In the rows, zero is written as 128.
Here are made-up nodes, facts about them, and rows of numbers that follow some of those facts. Name the node behind each unnamed row.

Named rows:
nitrik: 100 112 125 140 132 141 93 147 120 135 123 107 142 124 165 115 130 150
 130 108 144 121 136 73 132 120 136
tedir: 143 105 170 145 150 138 85 188 134 130 100 142 169 124 144 142 118 174
 110 120 136 123 125 107 149 104 153
dradrus: 82 88 136 136 133 162 100 152 126 141 155 94 140 112 165 104 113 137 135
 105 125 124 155 55 149 129 134
mufel: 105 82 122 127 129 136 87 111 80 150 119 68 140 133 159 143 113 177 147
 93 136 135 160 58 131 129 129
rute: 100 113 128 138 126 142 99 147 119 136 120 104 143 130 167 112 128 152
 133 109 143 121 135 71 134 124 134
pliba: 81 120 127 149 147 125 110 153 135 138 119 106 145 112 165 117 113 161
 133 102 131 132 131 68 136 121 136
stuklo: 90 126 135 143 131 149 81 151 122 138 127 111 147 115 170 119 120 145
 109 105 131 115 139 70 152 122 132
stazedras: 100 114 128 137 130 140 95 146 121 134 118 101 144 119 165 116 123 149
 129 110 144 116 134 69 132 121 137
skupus: 90 130 108 134 117 105 125 176 114 129 94 133 88 136 206 150 103 117 108
 106 173 103 120 89 120 74 134
lodrugan: 102 114 118 136 125 142 90 138 107 134 132 100 146 119 164 111 125 149
 123 111 149 125 135 65 125 127 135
segos: 77 125 131 151 130 131 113 164 121 141 128 107 153 138 170 117 113 160
 123 101 122 133 120 74 143 135 125
peplal: 93 118 130 144 137 141 90 153 127 143 127 116 143 121 167 119 135 153
 126 101 139 112 143 76 147 119 134
mostadre: 82 123 122 135 148 123 103 157 119 147 117 117 153 104 166 115 113 155
 122 106 137 139 132 59 123 126 139
brusku: 106 118 118 135 122 135 86 152 114 136 123 102 140 116 161 115 127 151
 121 109 146 125 134 67 130 122 127
brubru: 112 104 130 123 118 167 86 133 101 135 121 100 152 137 177 107 139 141
 129 115 157 105 135 63 132 131 140
gramom: 102 111 124 147 129 138 91 142 112 122 130 103 149 126 168 114 108 143
 117 115 151 127 124 68 115 122 146
klomir: 100 115 128 138 133 143 93 152 120 137 120 111 146 120 168 117 124 150
 125 109 152 118 136 70 132 121 140
drida: 104 108 138 135 127 166 84 142 122 135 120 113 143 134 171 118 138 139
 127 111 142 98 146 80 146 113 141
zuflas: 104 105 135 143 128 163 88 139 124 130 133 116 140 142 166 118 141 136
 131 111 139 101 147 87 138 105 144
zudrirur: 109 107 129 133 123 160 82 144 114 135 127 111 141 131 168 115 141 139
 126 115 147 104 144 78 134 115 140

Some facts about the nodes:
vafodrus: refers to; namo: points at
zolufis	vafodrus	flupla; gutek	vafodrus	kevel; betedruk	vafodrus	kedos; griso	vafodrus	mostadre; fladrer	vafodrus	nusti; bosol	vafodrus	kemin
sakle	vafodrus	stazedras; nuroki	vafodrus	gusedu; grovun	vafodrus	tedir; truvinas	vafodrus	kluvidres; zazarir	vafodrus	dezal; plavak	vafodrus	tresal
skodo	vafodrus	fluplus; klosu	vafodrus	segus; kluzol	vafodrus	floskan; skitu	vafodrus	grugan; skupak	vafodrus	reren; klivon	vafodrus	trilisan
gusedu	vafodrus	skiskifo; stazedras	vafodrus	bivin; bistal	vafodrus	putrin; fleseli	vafodrus	grovun; niskom	vafodrus	drida; flezedim	vafodrus	kufi
fluplus	vafodrus	trepi; sitisus	vafodrus	skupak; trilisan	vafodrus	loplu; braskas	vafodrus	fladrer; pledran	vafodrus	pliba; puti	vafodrus	trelifa
gikik	vafodrus	flala; kluze	vafodrus	flezedim; skupas	vafodrus	sitisus; bredrum	vafodrus	stami; zuper	vafodrus	kluzol; vufi	vafodrus	dradrus
kedre	vafodrus	zetibrok; brabris	vafodrus	zuflas; kemin	vafodrus	leplan; giflek	vafodrus	skupus; dreplo	vafodrus	skodo; brevek	vafodrus	niflir
plifliskik	vafodrus	vemun; vove	vafodrus	bistal; vemun	vafodrus	mamir; tresal	vafodrus	sefurek; tulos	vafodrus	peplal; stigru	vafodrus	segos
grema	vafodrus	koga; plaple	vafodrus	klaze; treta	vafodrus	zusteklo; brigros	vafodrus	skobemik; kufi	vafodrus	lusofu; kivol	vafodrus	debron
zokul	vafodrus	manodom; skavum	vafodrus	klisku; dezal	vafodrus	brabris; plepi	vafodrus	klogrome; flage	vafodrus	truvinas; nekol	vafodrus	sketruro
fladrak	vafodrus	tebrigros; skizuk	vafodrus	stasoter; griskifil	vafodrus	duske; koga	vafodrus	disti; sketruro	vafodrus	zivigril; mufel	vafodrus	brave
skagrir	vafodrus	treta; gesto	vafodrus	mazil; nitrik	vafodrus	tromo; skobemik	vafodrus	kludil; skupus	vafodrus	zokul; drulal	vafodrus	skebrakla
trelifa	vafodrus	drulal; klogrome	vafodrus	stadrudus; bitis	vafodrus	briklos; brusku	vafodrus	flustik; stasoter	vafodrus	vove; ganezer	vafodrus	suror
zudrirur	vafodrus	nitrik; tuki	vafodrus	fleludra; stubra	vafodrus	plober; duru	vafodrus	favazem; flala	vafodrus	mitobrol; mitobrol	vafodrus	vipir
rute	vafodrus	nekol; mostadre	vafodrus	miple; bivin	vafodrus	kedre; triva	vafodrus	flage; kedos	vafodrus	duru; lodrugan	vafodrus	plaple
tebrigros	vafodrus	bredrum; lasal	vafodrus	lipen; tromo	vafodrus	giflek; fleludra	vafodrus	rute; zetibrok	vafodrus	betedruk; mamir	vafodrus	bridis
flupla	vafodrus	patru; lipen	vafodrus	zudrirur; miplafum	vafodrus	tulos; patru	vafodrus	flobris; gesti	vafodrus	tetrebrem; leplan	vafodrus	stubra
grifluk	vafodrus	dramogi; muklubris	vafodrus	stuklo; trotul	vafodrus	skodun; pibi	vafodrus	zazarir; favazem	vafodrus	niskom; reren	vafodrus	klomir
skonemim	vafodrus	stafli; grugan	vafodrus	dalo; klaren	vafodrus	lasal; gramom	vafodrus	dustigon; klaze	vafodrus	trotul; lusofu	vafodrus	gesto
brubru	vafodrus	vekel; sefurek	vafodrus	skitu; plober	vafodrus	grifluk; kluvidres	vafodrus	skagrir; klomir	vafodrus	bosol; skodun	vafodrus	vufi
zolufis	namo	fleludra; gutek	namo	rute; betedruk	namo	flezedim; dustigon	namo	klaze; skebrakla	namo	vemun; sakle	namo	leplan
suror	namo	nitrik; nuroki	namo	zuflas; grovun	namo	tetrebrem; truvinas	namo	drida; kevel	namo	zudrirur; klosu	namo	fladrak
gora	namo	tresal; kluzol	namo	stupe; skitu	namo	dezal; skupak	namo	bagrevel; klivon	namo	brave; gusedu	namo	sitisus
stazedras	namo	plepi; bistal	namo	kevel; mazil	namo	stubra; fleseli	namo	klosu; fluplus	namo	bredrum; braskas	namo	zikli
dradrus	namo	floskan; puti	namo	skagrir; gikik	namo	bitis; kluze	namo	gesto; bagrevel	namo	dalo; segos	namo	skobemik
briklos	namo	skodun; taze	namo	manodom; bredrum	namo	skupus; zuper	namo	stafli; kedre	namo	stami; brabris	namo	zusteklo
kemin	namo	brubru; dramogi	namo	griskifil; brevek	namo	debron; kludil	namo	kluze; plifliskik	namo	griso; pliba	namo	nekol
flobris	namo	grifluk; vove	namo	lodrugan; vemun	namo	lasal; floskan	namo	kluzol; tresal	namo	reren; stigru	namo	flala
skiskifo	namo	tedir; plaple	namo	suror; loplu	namo	drimil; riges	namo	fleseli; brigros	namo	vove; manodom	namo	gutek
brave	namo	brigros; tedir	namo	flokle; flustik	namo	duru; skavum	namo	vekel; skefan	namo	riges; flage	namo	skiskifo
nekol	namo	flobris; bridis	namo	trasti; fladrak	namo	dradrus; bripugol	namo	klisku; stuklo	namo	pibi; skizuk	namo	flage
griskifil	namo	skebrakla; debron	namo	bridis; nusti	namo	skefan; koga	namo	stadrudus; sketruro	namo	trotul; fupakes	namo	lusofu
mufel	namo	kludil; gesto	namo	miplafum; nitrik	namo	bosol; skobemik	namo	favazem; klisku	namo	dobrebul; skupus	namo	plober
drulal	namo	gikik; trelifa	namo	bivin; klogrome	namo	skitu; brusku	namo	trepi; stasoter	namo	niflir; ganezer	namo	pledran
trepi	namo	zazarir; tuki	namo	kemin; duru	namo	fluplus; flala	namo	braskas; mitobrol	namo	kerel; stami	namo	skupak
rute	namo	mazil; mostadre	namo	stazedras; bivin	namo	brevek; triva	namo	flupla; kedos	namo	grovun; madral	namo	segus
lodrugan	namo	skibriplen; tebrigros	namo	klivon; lasal	namo	tuki; dalo	namo	skizuk; zetibrok	namo	mufel; flupla	namo	grema
lipen	namo	brusku; skibriplen	namo	fladrer; putrin	namo	fupakes; miplafum	namo	dustigon; stafli	namo	peplal; patru	namo	stuklo
flokle	namo	rodra; gesti	namo	plifliskik; niflir	namo	zolufis; dobrebul	namo	vipir; grifluk	namo	skavum; trotul	namo	mitobrol
favazem	namo	zivigril; grugan	namo	treta; duske	namo	plaple; klaze	namo	brabris; kerel	namo	flustik; lusofu	namo	tromo
drimil	namo	puti; stadrudus	namo	bripugol; rodra	namo	koga; plober	namo	drulal; kluvidres	namo	truvinas; peplal	namo	skodo

Rows to name:
No name comes twice in this set of rows, the named rows included.
107 131 106 149 141 129 83 110 116 131 122 107 151 122 160 105 148 169
 127 106 155 117 130 68 118 129 136 -> fleseli
95 111 119 136 131 144 100 125 103 134 127 102 156 136 165 101 136 154
 135 113 140 124 128 64 114 139 138 -> klosu
91 119 98 128 133 100 131 170 102 131 103 160 81 132 212 152 102 110 93
 109 168 102 118 92 118 74 131 -> drulal
95 111 122 120 132 144 99 146 103 141 108 112 154 115 168 110 123 144
 128 117 150 125 136 62 114 125 144 -> braskas
98 109 117 140 140 138 87 139 111 125 135 112 148 113 161 111 113 137
 121 114 145 128 140 71 103 117 152 -> skavum
82 120 128 156 144 157 101 136 145 120 144 120 154 117 170 81 136 135
 125 116 134 108 123 65 131 128 141 -> dustigon
85 117 129 133 141 146 96 153 119 147 120 125 154 120 172 120 127 143
 120 109 135 119 142 76 134 116 143 -> miple
102 116 117 134 125 140 88 145 108 137 130 99 145 117 166 108 126 150
 121 107 148 126 133 62 129 134 128 -> brigros
138 106 176 141 140 151 91 185 127 126 90 148 168 112 141 139 114 174 90
 122 131 121 133 101 147 105 155 -> skiskifo
116 104 133 136 113 159 86 138 102 122 126 101 146 143 172 110 127 136
 121 118 155 108 129 72 129 128 138 -> grema
105 110 119 119 127 157 78 147 98 141 124 117 153 126 169 113 139 134
 117 117 152 112 146 72 118 119 144 -> griso
84 119 117 145 146 119 106 156 125 139 130 111 150 109 164 118 111 158
 123 105 137 141 132 63 122 125 138 -> trelifa
64 173 139 152 62 134 81 196 134 124 81 56 147 162 179 142 100 114 142
 97 178 110 141 74 106 83 161 -> mitobrol
101 91 115 133 134 139 93 123 94 147 130 87 148 134 165 125 123 166 141
 99 144 132 150 62 124 136 136 -> kluze

The same nodes again, as new rows of numbers:
Some rows with their names:
dezal: 126 114 131 160 77 89 97 125 153 108 131 100 85 124 114 163 138 174 104
 94 124 137 111 81 101 156 178 166
gramom: 125 117 130 165 70 82 94 131 144 100 132 103 70 112 116 167 127 173 112
 89 116 123 113 80 93 146 177 171
triva: 124 149 146 158 64 96 90 161 175 124 169 132 72 67 117 191 70 144 127 79
 146 110 126 89 135 132 161 161
gikik: 122 99 152 174 83 113 91 132 118 102 138 108 73 87 116 177 128 159 130
 82 122 116 103 70 124 137 163 162
lusofu: 123 109 143 150 96 100 71 95 143 107 116 118 76 111 104 196 134 163 149
 87 137 109 87 84 119 173 172 145
fleseli: 66 148 137 177 53 79 100 95 108 73 125 129 129 47 81 189 106 142 116 92
 135 139 87 103 85 173 168 153
zuper: 121 111 153 155 72 99 89 124 130 110 130 120 76 89 109 190 126 149 136
 76 119 115 107 83 101 146 168 166
gusedu: 122 109 150 151 81 99 96 120 141 118 128 115 91 100 106 185 135 155 120
 80 129 129 110 86 110 150 170 164
sakle: 147 117 142 151 100 69 112 113 121 83 131 131 82 79 100 166 117 153 146
 75 120 104 132 90 85 109 180 187
skagrir: 128 157 124 160 70 83 103 168 206 131 175 114 81 96 121 168 75 168 88 96
 161 134 135 94 142 136 170 161
klaze: 109 95 165 83 68 69 101 158 169 79 74 85 107 84 88 210 166 123 102 64 53
 124 142 69 158 142 123 183
flage: 86 147 172 127 67 127 61 146 187 152 150 181 80 116 107 157 38 130 115
 55 160 99 115 108 165 99 184 190
pibi: 126 117 128 166 68 84 92 130 145 99 133 103 68 117 117 163 128 173 116
 92 112 124 109 75 90 151 179 169
zivigril: 127 111 124 153 100 87 85 99 166 110 118 99 86 139 105 172 145 184 110
 102 144 133 97 87 120 176 181 150
segus: 125 111 134 155 86 87 106 122 162 120 128 98 99 127 107 163 146 177 87
 94 137 149 115 90 112 155 179 166
duske: 121 104 159 142 91 106 100 113 146 132 125 118 107 99 99 190 146 150 112
 79 143 139 111 93 121 154 169 159
skefan: 94 126 149 159 72 91 101 105 126 103 125 125 117 70 89 192 126 147 114
 84 141 139 99 100 103 163 168 156
skiskifo: 88 95 187 137 90 133 67 108 157 146 106 160 102 139 95 164 106 138 116
 58 140 115 108 107 129 137 194 204
briklos: 121 106 153 146 90 102 100 115 149 128 126 114 105 105 101 185 145 156
 106 82 141 141 112 93 119 153 171 162
trepi: 121 106 155 143 91 108 99 113 148 130 126 115 108 104 101 187 146 153
 112 82 141 142 109 91 120 157 169 158

Which node is each row?
No name comes twice in this set of rows, the named rows included.
128 152 124 160 71 84 103 164 203 129 171 112 83 100 119 167 80 168 87
 97 160 135 134 93 139 138 170 162 -> treta
105 114 162 116 82 120 84 102 138 138 119 142 105 121 96 170 133 146 112
 66 143 132 95 95 137 127 175 158 -> stami
122 103 148 155 99 106 73 98 137 107 119 116 78 105 105 197 134 162 148
 86 139 109 88 82 128 169 169 144 -> sketruro
112 82 157 213 96 109 101 118 98 158 121 86 51 67 82 191 156 175 105 74
 151 161 118 60 184 112 174 167 -> plober
127 112 128 172 74 84 96 134 141 97 135 97 67 113 117 161 128 177 107 92
 117 122 110 76 101 143 176 170 -> bitis
116 119 119 190 63 57 100 120 140 145 114 90 41 107 86 176 145 184 93 82
 129 162 132 74 115 132 195 182 -> sitisus
125 106 146 140 102 104 80 93 152 122 116 115 94 114 100 197 147 162 134
 88 150 125 91 91 126 176 171 141 -> mazil
125 107 159 135 89 110 100 111 143 136 127 118 108 95 100 196 149 147
 120 76 142 140 108 95 119 157 166 153 -> flobris
112 118 116 195 62 53 101 115 138 156 110 86 36 104 80 180 148 187 90 80
 132 170 135 71 120 129 198 185 -> reren
87 123 162 103 68 124 66 101 126 134 114 165 85 136 96 151 109 142 114
 51 133 114 82 96 139 92 183 170 -> bagrevel
128 73 184 190 108 110 99 128 171 135 121 112 110 87 102 215 134 142 131
 82 138 127 144 103 93 202 180 204 -> klisku
153 116 131 147 115 61 127 108 144 91 130 116 103 107 97 148 133 171 112
 89 136 129 140 96 95 117 188 188 -> niskom
119 66 197 209 104 116 83 134 173 130 116 123 93 90 105 212 111 135 147
 76 126 104 149 104 79 206 190 230 -> koga
127 68 190 208 104 109 90 136 169 127 121 114 94 79 105 220 120 138 147
 79 126 110 150 102 78 207 184 220 -> bripugol
121 113 159 155 85 82 101 99 138 186 113 90 80 89 72 202 158 161 100 70
 151 163 119 88 129 141 185 166 -> dramogi

Now the same nodes, written a new way:
Some nodes and their rows:
kevel: 126 128 121 120 128 136 128 140 130 133 126 123 138 127 144 141 142 126
 121 117 135 119 132 126 123 134 125 127
bridis: 126 131 121 120 128 137 128 142 129 133 127 122 139 128 139 145 141 125
 123 118 136 119 133 126 125 135 124 130
klivon: 117 126 101 125 135 130 120 115 117 130 150 117 180 119 98 146 140 118
 127 128 118 125 132 144 120 127 135 176
gusedu: 128 125 124 122 131 131 127 127 125 132 123 126 139 126 131 136 133 131
 123 123 130 120 131 129 129 135 132 132
drimil: 127 125 123 117 132 133 126 126 124 132 125 124 143 123 132 138 137 131
 122 124 129 115 131 132 128 137 136 133
lusofu: 127 108 118 127 139 127 122 134 125 138 116 131 144 137 125 152 131 130
 133 121 136 121 127 124 124 140 139 138
klisku: 156 113 110 156 79 116 144 114 166 154 121 100 133 116 138 133 156 137
 111 117 154 109 134 137 112 141 115 127
dobrebul: 147 115 117 145 100 119 138 110 149 145 122 111 136 117 126 130 143 136
 117 124 143 113 131 138 121 139 126 130
drida: 128 145 148 137 88 121 115 136 148 101 153 123 121 140 152 110 121 111
 162 147 141 162 112 115 105 108 114 93
floskan: 117 99 148 119 151 126 138 166 132 135 108 114 176 127 149 106 143 105
 86 131 130 135 136 122 126 154 131 116
bivin: 125 129 140 101 103 132 106 106 133 107 149 116 176 119 151 130 143 122
 148 146 137 119 118 136 105 139 155 108
zikli: 130 138 137 151 118 117 129 137 133 122 130 133 97 141 114 112 106 122
 145 138 127 158 121 120 133 109 109 124
nitrik: 93 112 110 126 121 140 175 122 113 131 145 165 142 101 115 116 139 142
 130 124 108 105 125 123 112 141 101 106
tetrebrem: 129 141 134 151 114 122 131 150 138 122 132 132 95 143 125 117 113 118
 143 132 132 159 123 115 128 108 100 119
kluze: 133 118 119 77 116 130 122 114 104 160 98 129 151 138 89 145 95 125 126
 77 141 100 94 129 130 115 175 108
skupus: 86 120 109 144 174 165 151 85 130 129 118 188 139 99 156 121 137 160 121
 136 122 101 132 90 98 129 82 109
stupe: 129 131 142 150 124 115 132 143 134 122 126 132 106 141 115 103 106 117
 137 142 125 163 122 118 133 113 110 120
duske: 125 129 121 120 128 136 128 140 129 132 127 123 139 127 144 142 143 127
 121 116 135 117 133 126 124 135 126 128
zusteklo: 124 155 181 139 105 123 119 154 143 138 148 130 112 140 118 112 123 153
 122 115 130 151 129 133 164 81 82 111
segos: 126 128 121 120 129 136 128 139 130 133 127 123 139 127 145 142 142 128
 120 116 135 117 133 126 123 135 125 128

Name these rows:
No name comes twice in this set of rows, the named rows included.
104 143 136 112 122 154 167 145 119 127 157 155 87 98 75 154 137 138 179
 169 127 74 137 145 149 181 99 95 -> lasal
148 162 85 93 107 156 100 116 88 159 130 95 118 106 122 112 105 110 80
 94 129 112 110 124 154 122 161 84 -> klaze
131 122 118 73 109 135 125 129 107 164 98 126 149 142 101 150 99 120 123
 64 148 98 91 124 124 110 169 98 -> gesto
107 121 126 154 115 119 165 117 118 121 142 167 104 118 88 91 102 136
 152 143 104 147 115 120 125 116 95 109 -> klaren
126 129 139 104 100 131 107 111 136 106 148 117 172 121 160 129 144 122
 147 142 139 122 118 131 102 136 149 103 -> favazem
125 124 125 127 158 138 116 99 126 129 109 139 141 122 131 134 125 142
 123 135 130 118 132 121 127 133 133 139 -> gikik
134 140 143 148 123 117 128 130 129 120 130 135 88 137 92 115 99 125 158
 154 126 153 123 128 145 119 114 125 -> brubru
118 97 150 119 156 123 137 153 127 133 108 116 178 124 135 102 136 108
 88 138 125 133 133 127 130 155 139 120 -> riges
128 138 121 81 108 142 131 136 117 152 114 120 144 131 126 142 120 119
 115 76 145 103 108 126 125 114 147 101 -> kludil
143 151 88 128 128 150 100 121 101 141 143 99 120 102 136 117 131 117 88
 135 120 125 135 125 152 145 140 115 -> plaple
122 105 140 121 147 125 133 145 126 132 111 120 164 125 134 113 134 117
 102 133 126 131 132 127 131 148 136 124 -> kluzol
135 138 153 111 171 138 145 141 151 122 153 118 56 125 121 143 139 99
 134 154 123 72 135 155 125 142 165 137 -> kemin
170 98 106 158 64 97 145 99 153 145 119 107 119 117 152 128 157 162 112
 110 138 113 138 145 119 145 135 131 -> rodra

